Here is a tiny trained network, its code and every weight. The questions are about switching its units off for an input and a class, where a switched-off unit gives its printed mean instead of its output.

import numpy as np


def w(rows, s, z=0):
    codes = np.array(rows[::2]) - 128.0
    scale = np.full(codes.shape[1], s)
    scale[-1] = z or s
    return codes * scale


def f(y):
    return y / 2 * (1 + np.tanh(0.7978845608 * (y + 0.044715 * y**3)))


def log_softmax(a):
    a = a - a.max(-1, keepdims=True)
    return a - np.log(np.exp(a).sum(-1, keepdims=True))


def net(x, mask):
    res = np.array(x, float).reshape(1, 8) / 4 @ E
    y = f(res @ A[0][:, :-1].T + A[0][:, -1])
    res = res + np.where(mask, y, B[0][:, -1]) @ B[0][:, :-1]
    return log_softmax(res[-1] @ U[:, :-1].T + U[:, -1])


A, B = {}, {}
E = w([
[143,112,116,139,125,111],'x0',
[206,199,172,187,1,199],'x1',
[164,173,23,51,195,216],'x2',
[128,128,127,129,129,132],'x3',
[128,125,121,115,109,113],'x4',
[70,43,35,206,70,229],'x5',
[115,138,135,113,123,133],'x6',
[135,118,105,110,95,96],'x7',
],0.0057)
A[0] = w([
[157,198,108,144,27,127,32],'neuron 0',
[138,212,164,118,9,146,121],'neuron 1',
[120,37,143,83,187,126,23],'neuron 2',
[240,191,126,126,139,39,33],'neuron 3',
[83,101,172,138,32,44,117],'neuron 4',
[159,160,25,86,151,129,84],'neuron 5',
[171,132,73,84,156,182,54],'neuron 6',
[229,94,204,61,148,81,119],'neuron 7',
[118,44,225,178,124,98,250],'neuron 8',
[158,127,105,183,102,35,200],'neuron 9',
[91,68,45,217,172,183,231],'neuron 10',
[91,29,120,114,63,201,54],'neuron 11',
[154,236,181,38,200,135,136],'neuron 12',
[175,170,129,161,74,142,56],'neuron 13',
[35,74,116,123,199,80,57],'neuron 14',
[34,139,99,132,167,105,42],'neuron 15',
[8,106,52,117,162,3,63],'neuron 16',
[187,220,16,97,117,138,73],'neuron 17',
[85,87,66,167,87,155,92],'neuron 18',
[131,190,179,145,138,118,3],'neuron 19',
],0.0078,0.0046)
B[0] = w([
[189,71,165,212,234,130,154],'neuron 0',
[175,104,87,184,188,218,194],'neuron 1',
[139,142,207,225,235,153,138],'neuron 2',
[103,58,179,137,124,85,156],'neuron 3',
[63,208,64,169,135,139,191],'neuron 4',
[56,178,87,194,111,118,160],'neuron 5',
[44,181,197,154,74,98,148],'neuron 6',
[102,44,164,93,84,124,175],'neuron 7',
[85,254,63,58,84,189,241],'neuron 8',
[105,119,60,134,58,196,182],'neuron 9',
[141,170,145,56,52,71,255],'neuron 10',
[172,74,219,141,102,34,172],'neuron 11',
[111,118,143,103,33,106,205],'neuron 12',
[181,78,236,197,197,140,146],'neuron 13',
[203,109,157,200,176,170,176],'neuron 14',
[182,70,216,194,167,144,135],'neuron 15',
[209,160,155,191,227,178,193],'neuron 16',
[17,206,126,211,178,135,166],'neuron 17',
[172,70,216,110,51,36,177],'neuron 18',
[157,156,219,187,128,55,121],'neuron 19',
],0.0064,0.0069)
U = w([
[168,96,173,254,208,173,79],'0',
[41,202,84,169,121,150,155],'1',
[129,142,99,122,105,138,254],'2',
[123,37,208,99,69,80,60],'3',
[165,162,89,93,120,163,201],'4',
[130,152,93,109,119,170,178],'5',
[69,71,107,119,123,213,193],'6',
[125,130,87,114,122,165,130],'7',
],0.009,0.0042)

Each question gives the input, the list of numbers given to net, and the class t.
The units are the neurons (one row each of A and B). Each row of codes is followed by its name. A weight is (code - 128) times the scale printed after its matrix; where a second scale follows, it is the last column's (A, B and U).
mask holds one flag per neuron, in row order. A switched-off neuron (its flag False) gives its mean, the last column of its row in B, instead of its output. The means were averaged over made-up inputs and are rounded, as every weight is.
A unit's drop is (log p(t) with every unit on - log p(t) with that unit switched off) / (log p(t) with every unit on - log p(t) with every unit switched off).
The circuit of an input: a set's keep is (log p(t) with only the set's units on - log p(t) with every unit switched off) / (log p(t) with every unit on - log p(t) with every unit switched off). Starting from the 12 units with the biggest drops (on a tie, the unit counted first), units are removed one at a time, each time the one whose removal leaves the highest keep (on an exact tie, the one counted first), for as long as the keep stays at least 0.8.
circuit, biggest first: the units of the circuit, biggest drop first
top k neurons: the k neurons with the biggest drops, biggest first
drop of u: that unit's drop, to one decimal
input [1,-7,8,3,-8,-8,6,7], class 1: circuit, biggest first -> (neuron 5)
input [-6,2,-4,-3,-5,6,-6,2], class 3: circuit, biggest first -> (neuron 18; neuron 11)
input [3,3,8,-1,-3,1,-3,-5], class 1: circuit, biggest first -> (neuron 17; neuron 6)
input [1,2,4,-7,-5,-8,-7,7], class 3: circuit, biggest first -> (neuron 3; neuron 7)
input [-7,-7,7,-7,-8,-8,7,5], class 3: circuit, biggest first -> (neuron 12; neuron 8)
input [-5,8,-1,-6,-4,-6,-7,8], class 0: circuit, biggest first -> (neuron 1; neuron 0)
input [-1,8,1,-5,-4,-6,-6,3], class 0: circuit, biggest first -> (neuron 1; neuron 0)
input [5,-8,-8,-1,4,5,-6,4], class 0: top 2 neurons -> (neuron 16; neuron 14)
input [4,-6,7,-6,3,-7,-1,6], class 1: top 2 neurons -> (neuron 5; neuron 17)
input [-5,4,-6,-8,2,8,4,5], class 3: top 2 neurons -> (neuron 11; neuron 18)
input [4,0,7,-4,7,8,4,-7], class 3: circuit, biggest first -> (neuron 18; neuron 11; neuron 10)
input [3,-4,-7,4,0,-5,-3,0], class 1: circuit, biggest first -> (neuron 8; neuron 4)
input [-7,5,-7,-6,-1,1,0,5], class 1: top 2 neurons -> (neuron 4; neuron 8)
input [8,-5,8,-6,2,6,-2,-4], class 1: top 4 neurons -> (neuron 5; neuron 6; neuron 17; neuron 10)
input [-7,-8,-5,1,-2,0,4,1], class 0: top 2 neurons -> (neuron 16; neuron 14)
input [0,8,-7,-7,-7,2,6,-1], class 0: circuit, biggest first -> (neuron 1)
input [4,-7,1,1,2,-8,-3,-2], class 3: top 3 neurons -> (neuron 12; neuron 7; neuron 1)
input [8,-1,8,-8,-5,-5,4,6], class 1: circuit, biggest first -> (neuron 17; neuron 5)
input [4,-5,1,1,1,3,-4,5], class 0: top 4 neurons -> (neuron 16; neuron 8; neuron 14; neuron 12)
input [-3,-8,-6,1,8,-7,7,3], class 0: circuit, biggest first -> (neuron 16)
input [3,4,8,7,8,1,5,5], class 1: top 3 neurons -> (neuron 17; neuron 5; neuron 6)
input [-3,-2,-8,5,8,3,0,2], class 1: top 2 neurons -> (neuron 4; neuron 8)
input [4,-1,-8,-7,-6,6,0,3], class 1: drop of neuron 19 -> 0.0
input [0,-3,2,4,0,8,8,-1], class 3: drop of neuron 11 -> 0.1
input [-1,3,2,1,5,5,4,-1], class 3: drop of neuron 11 -> 0.2
